Each row has a name. Each question is about the rows just above it.

[125 103 130 154 141] : <64>
[141 102 118 125 141] : <87>
[141 175 142 129 119] : <14>
Which value is in both <64> and <14>? | [141]
Shared by <14> and <64>: | [141]
Which value is in both <14> and <87>? | [141]
Whose row is [125 103 130 154 141]? | <64>
Where do [141 102 118 125 141] appear? | <87>

[135 125 134 136]  <118>
[ 57 157 135 135]  <29>
[ 48 160 136 135]  <110>
Shared by <29> and <110>: | [135]
The one value in <29> and <118>: | [135]
Which value is in both <118> and <29>? | [135]
Whose row is [135 125 134 136]? | <118>

[187 127  62 129 133 131 199 129 127 131 196 128 129 131 128 129 199  69
  66 128 135 130  69  78 132 126 146 141 127 160 204 108 128  69 132 177
 191]  <99>
[141 125 106 173  32 199 143 175 219  60 149  62  69  28  66  46 137 153
 106  57 218 184 112 112  75 222 184 153  69 108 148 190 130 109 125 142
 135]  <102>
[144 126 105 175  43 198 149 173 225  47 137  52  69  25  56  38 146 148
 104  57 215 176 103 100  69 222 192 131  70 121 145 191 132 145 132 134
 143]  <157>
[140 133 112 174  39 209 137 178 219  54 144  56  66  29  65  41 142 154
 112  59 213 186 109 115  74 225 191 151 198 113 138 130 125 105 122 135
 146]  <96>
[129 124 123 135 109 150 123 137 145 104 117 114 115  97 107 109 131 153
 122 116 146 143 122 134 110 152 142 123 114 125 130 161 128 120 134 141
 114]  <76>
[198 130  73 127 128 127 200 127 131 129 188 131 127 132 130 132 194  71
  69 131 123 126  69  74 123 133 125 150 130 163 202 112 126  72 122 181
 181]  <127>
The row with [144 126 105 175  43 198 149 173 225  47 137  52  69  25  56  38 146 148
 104  57 215 176 103 100  69 222 192 131  70 121 145 191 132 145 132 134
 143] is | <157>
Where do [140 133 112 174  39 209 137 178 219  54 144  56  66  29  65  41 142 154
 112  59 213 186 109 115  74 225 191 151 198 113 138 130 125 105 122 135
 146] appear? | <96>
The row with [141 125 106 173  32 199 143 175 219  60 149  62  69  28  66  46 137 153
 106  57 218 184 112 112  75 222 184 153  69 108 148 190 130 109 125 142
 135] is | <102>

[ 95  95  53 194 109  48  99] : <126>
[ 99 211 100 172 131  85 193] : <44>
[134 210 109  85 122 100 197] : <97>
[ 84  85  69  53 124  62  86] : <114>
[101  80  56 184 132 100  96] : <55>
Which value is in both <114> and <126>? | [53]
Which value is in both <55> and <44>? | [100]
Which value is in both <126> and <114>? | [53]
Which value is in both <97> and <126>? | [109]
The one value in <44> and <114>: | [85]
Shared by <126> and <44>: | [99]
Which value is in both <114> and <44>? | [85]

[139 118 116 133 119 132 123 138 114 144 134 134 131 149 135 117 124 122
 141 124 120 134 103 159 131 144 120 122 150 111 116 137 146 125 108]  <145>
[122 135 124 120 130 130 106 132  97 150 134 123 123 147 116  98 113 138
 121 130 123 131 137 113 166 111 130 153 158 124 129 142 131 130 107]  <83>
[137 129 133 130 132 148 124 106 101 148 147  92 118 132 116 130 129 134
 139 116 133 106 135 138 118 147 111 131 116 106 117 136 140 136 139]  <124>
[117 136 140 102 120 129 149 201 121 159 166 139 114 176  65  79 128  88
 168 181 139 133 133 171 123 136 114 116 164 128 110 127 101 125 157]  <6>
[117 126 149 122 127 144 123 116 136 131 137 107 109 138 114 112 140 119
 136 128 141 150 138 136 142 129 101 113 134 130 123 131 131 123 128]  <113>
[121 160  74 126 107 144 129 214  92 143 154 146 149 116 158  91  95 108
 162  97 126 169 109 126 133  89 179 174 189  82 159 166  73 129 109]  <8>
[118 119 123 136  71 135  91  83 133 125 140 128 122 163 106 145 130 129
 111 142 118  96 168 106 169 135 127 125 128  96  91 167 168 108 179]  <149>
[138 110 124 137 140 135 136 121 157 103  92 125 130 158 100 129 132 147
 129 136 159 136 110 119 131 136 128 108 157 118 122 128 103 117 140]  <2>
[155 113 152 120 127 133 144 160 132 124 111 141 120 113 133 118 119 136
 133 127 128 122 117 134 127 107 136 128 134 131 122 150 134 109  99]  <103>
[152 124 114 136 136 142 160 121 152 125  77 122 148 169 150 102 139 152
 126 117 150 154  88 168 123 151 135 121 180 132 123 134 106 123 103]  <69>
[135 129 133 130 132 148 124 106 101 148 147  92 118 159 116 130 129 134
 139 116 133 173 135 138 118 147 111 131 116 106 117 136 140 136 139]  <51>
[118 143 127 110  99 100 128 125 123 103 107 154 111 153 126 109  99 131
 113 167 106 132 142 172 135 133 142  90  78 126  98  92 125 138 153]  <142>
Whose row is [135 129 133 130 132 148 124 106 101 148 147  92 118 159 116 130 129 134
 139 116 133 173 135 138 118 147 111 131 116 106 117 136 140 136 139]? | <51>
[138 110 124 137 140 135 136 121 157 103  92 125 130 158 100 129 132 147
 129 136 159 136 110 119 131 136 128 108 157 118 122 128 103 117 140] is in which row? | <2>
The row with [155 113 152 120 127 133 144 160 132 124 111 141 120 113 133 118 119 136
 133 127 128 122 117 134 127 107 136 128 134 131 122 150 134 109  99] is | <103>
Where do [137 129 133 130 132 148 124 106 101 148 147  92 118 132 116 130 129 134
 139 116 133 106 135 138 118 147 111 131 116 106 117 136 140 136 139] appear? | <124>

[168 156 130 156  59 110  68  78 145 118 185 143  81 104  75 101 152  82
  88 117 107 107 107 175 150 127 101] -> <56>
[136 146 154 137 138 165 146 154 173 115 135 133 150 154 148 123 167 133
 118 124 151 142 168 162 116 123 131] -> <38>
[ 75 136 176 167 199 217 208 218 205  98 106 116 208 153 208 128 185 168
 135 117 187 167 175 155 129 107 148] -> <24>
Whose row is [ 75 136 176 167 199 217 208 218 205  98 106 116 208 153 208 128 185 168
 135 117 187 167 175 155 129 107 148]? | <24>
Where do [136 146 154 137 138 165 146 154 173 115 135 133 150 154 148 123 167 133
 118 124 151 142 168 162 116 123 131] appear? | <38>
[168 156 130 156  59 110  68  78 145 118 185 143  81 104  75 101 152  82
  88 117 107 107 107 175 150 127 101] is in which row? | <56>

[151 222 120 108 174 186  94] = <109>
[157  50 150 183 134 107 174] = <88>
[151 150 121 233 180 110 151] = <105>
Which value is in both <109> and <105>? | [151]
The one value in <88> and <109>: | [174]
Shared by <105> and <88>: | [150]
The one value in <109> and <88>: | [174]
Shared by <88> and <105>: | [150]

[147 158 107 151 128 100  82 165 174 184  40 131 117 130 132 158  93 147
 188 133 105 145 150 175 132 189 133 172  96 130 122 145 143 131  96  83
 143 122 105  94 180 123 120 114 117 143 158 132 187 111 116] = <32>
[171 181 128 116 149  50  99 131 114 110  52 110 168 125 106 152 109 140
 165  99 105 134 123 132 130 174 112 167  98  74 132 105 146 156  59 126
 134 163 137 125 183 121 139  99 112 172 160 131 121 130  58] = <106>
[177 195 110 145 153  93 112 154 140 136  75 119 155 104 127 159 111 124
 151 113 105 131 127 130 135 142 119 167  94  85 192 114 141 170  93 114
 137 126 154 140 163 131 132  88 107 164 178 145 141 119  62] = <10>
[175 189 109 137 158  87 111 187 138 131  71 117 165 107 134 158 114 128
 154 117 106 133 126 135 135 147 119 166  94  80 196 112 141 162  88 116
 136 132 157 133 164 136 129  93 114 161 183 142 143 118  61] = <89>
Where do [147 158 107 151 128 100  82 165 174 184  40 131 117 130 132 158  93 147
 188 133 105 145 150 175 132 189 133 172  96 130 122 145 143 131  96  83
 143 122 105  94 180 123 120 114 117 143 158 132 187 111 116] appear? | <32>
Whose row is [171 181 128 116 149  50  99 131 114 110  52 110 168 125 106 152 109 140
 165  99 105 134 123 132 130 174 112 167  98  74 132 105 146 156  59 126
 134 163 137 125 183 121 139  99 112 172 160 131 121 130  58]? | <106>
Which row holds [177 195 110 145 153  93 112 154 140 136  75 119 155 104 127 159 111 124
 151 113 105 131 127 130 135 142 119 167  94  85 192 114 141 170  93 114
 137 126 154 140 163 131 132  88 107 164 178 145 141 119  62]? | <10>

[140 107 111  91 130 131 188 119 158 112 127 151 112  92 155 107 112 150
 124 142 132 124 105 134 191 126 133 138 124 185 146 179 116 129 126 111
 140 133  66  98 122 152 172 155 135] : <84>
[121 105  98  99 119  87 138 143 106 150 125 102 146  89 132 130 148 100
 108  93 172 137 125 135 149 117  92 169  82 163 170 120 153 142 160 127
 115 135 119 141 127 104 137 141  99] : <148>
[143  96 105 106 145 115 167 112 186 119 137 104 104 132 111  76  92 144
 127 115 147  95 135 134 160 120 153 160 137 169 151 110 136 124 152 135
 124 177  86 110 106 162 206 135 159] : <167>
[136 147 152  68 156 150 141 123 145 174 149 145 166 117 120 168 121  98
 127 119 142 143 121 156 131 158 103  88 154 106  99 163 119 155 111 145
 140  73 114 106 126 110 103 127 153] : <90>
[126  90 138 117 111  85 134 150  91 136 129 148 104 184 127 115 164 185
 138 160 149 145 124 110 146 103 128 151 110 149 200 135 123 147 130 113
 148  97 108  94 104 119 138 108 113] : <163>
[145 124 142 112 157 150 140  97 182 108 144 153 107 162 112 104 106 144
 156 151 105  91 143 129 137 139 171 105 180 118 103 135 107 109 116 140
 153 125 114 100 111 168 177 115 167] : <119>
[141 141 129 165 136 162 153 129 143  85 107 137 112 184 120  79 127 179
 142 178 125 161 115 149 121  68 149 172 140 152 155 145  90 170 123 123
 167 132  88  96 116 150 121  89 130] : <171>
[ 94 151 123 147  96 132 103 130  81 114 106 134 121  81 177 128 160  89
 100 123  97 150 122 149 132 141  96 110  99 107 103 156 123 115  98 107
 116 114 137 148 164 101  79 170  87] : <179>
Whose row is [ 94 151 123 147  96 132 103 130  81 114 106 134 121  81 177 128 160  89
 100 123  97 150 122 149 132 141  96 110  99 107 103 156 123 115  98 107
 116 114 137 148 164 101  79 170  87]? | <179>
Whose row is [140 107 111  91 130 131 188 119 158 112 127 151 112  92 155 107 112 150
 124 142 132 124 105 134 191 126 133 138 124 185 146 179 116 129 126 111
 140 133  66  98 122 152 172 155 135]? | <84>
Where do [121 105  98  99 119  87 138 143 106 150 125 102 146  89 132 130 148 100
 108  93 172 137 125 135 149 117  92 169  82 163 170 120 153 142 160 127
 115 135 119 141 127 104 137 141  99] appear? | <148>

[ 74 113 122 140  95  96 118 118] : <132>
[117 187 113  79  87 205 163 130] : <133>
[ 74 132 122 140  95  96 177 118] : <137>
[ 57 121 114 166 131 100 132 111] : <74>
[ 72 216 137 143 102 136 219  94] : <112>
[ 57  91 114 122 131 162 132 111] : <156>
[122 181 112  76 110 128 134 124] : <94>
The one value in <133> and <132>: | [113]
The one value in <137> and <74>: | [132]
The one value in <132> and <133>: | [113]
Which value is in both <132> and <156>? | [122]

[ 34 143 157 141]  <5>
[104 148 149 113]  <80>
[148 149  34 157]  <95>
[148 149  34 157] is in which row? | <95>
Where do [104 148 149 113] appear? | <80>
[ 34 143 157 141] is in which row? | <5>

[152 108 108 136 168] -> <39>
[163 138 139 139 187] -> <123>
[176 105 110 136 200] -> <71>
[164 112 116 134 181] -> <53>
[163  93 140 141 234] -> <58>
[174  92  93 142 205] -> <158>
[139  98 120 131 146] -> <100>
[135 127 129  99 138] -> <33>
[186  98 103 139 217] -> <143>
[176 105 110 136 158] -> <205>
[184  85  86 144 221] -> <59>
The one value in <143> and <123>: | [139]
Which value is in both <123> and <33>? | [138]
Shared by <100> and <123>: | [139]
Which value is in both <123> and <58>? | [163]

[ 94 133  63  88 112  57 195 137  83 182 123 149 145 142 166 176 134 126
 120  97 101 128 114 115  66] -> <21>
[ 93 129  36  80 161  58 187 140  88 182 133 148 130 135 183 169 118 122
 111 112 103 137 121 129  69] -> <78>
[110 172 106 124 175  92  81 182 157 109 141 134 104 127 155 122 107 160
 118 143 139  91 122 159 159] -> <176>
[119 123 135 100 128 156  94 147  81 130 108 133  86 106 176 154 157 107
  78 171 115 143 160 114 122] -> <46>
[125 124 129  91 114 129 134 157 120 115 155 127 110 121 138 134 135 125
 111 112 137 116 111 107 142] -> <178>
[116 149 148 149 173 111 140 106  77  98 133 121 126 144 111 171 113 120
 110 143 115 102 140 113 104] -> <65>
[ 93 129  36  80 161  58 132 140  88 182 133 148 130 135 183 169 118 122
 111 112 103 137 121 129  69] -> <139>
[119 123 135 100 128 156  94 147  81 130 108 133  86 106 105 124 124 126
 139 108 122 119 113 126 133] -> <153>
Whose row is [ 93 129  36  80 161  58 187 140  88 182 133 148 130 135 183 169 118 122
 111 112 103 137 121 129  69]? | <78>
Whose row is [119 123 135 100 128 156  94 147  81 130 108 133  86 106 176 154 157 107
  78 171 115 143 160 114 122]? | <46>
Which row holds [110 172 106 124 175  92  81 182 157 109 141 134 104 127 155 122 107 160
 118 143 139  91 122 159 159]? | <176>

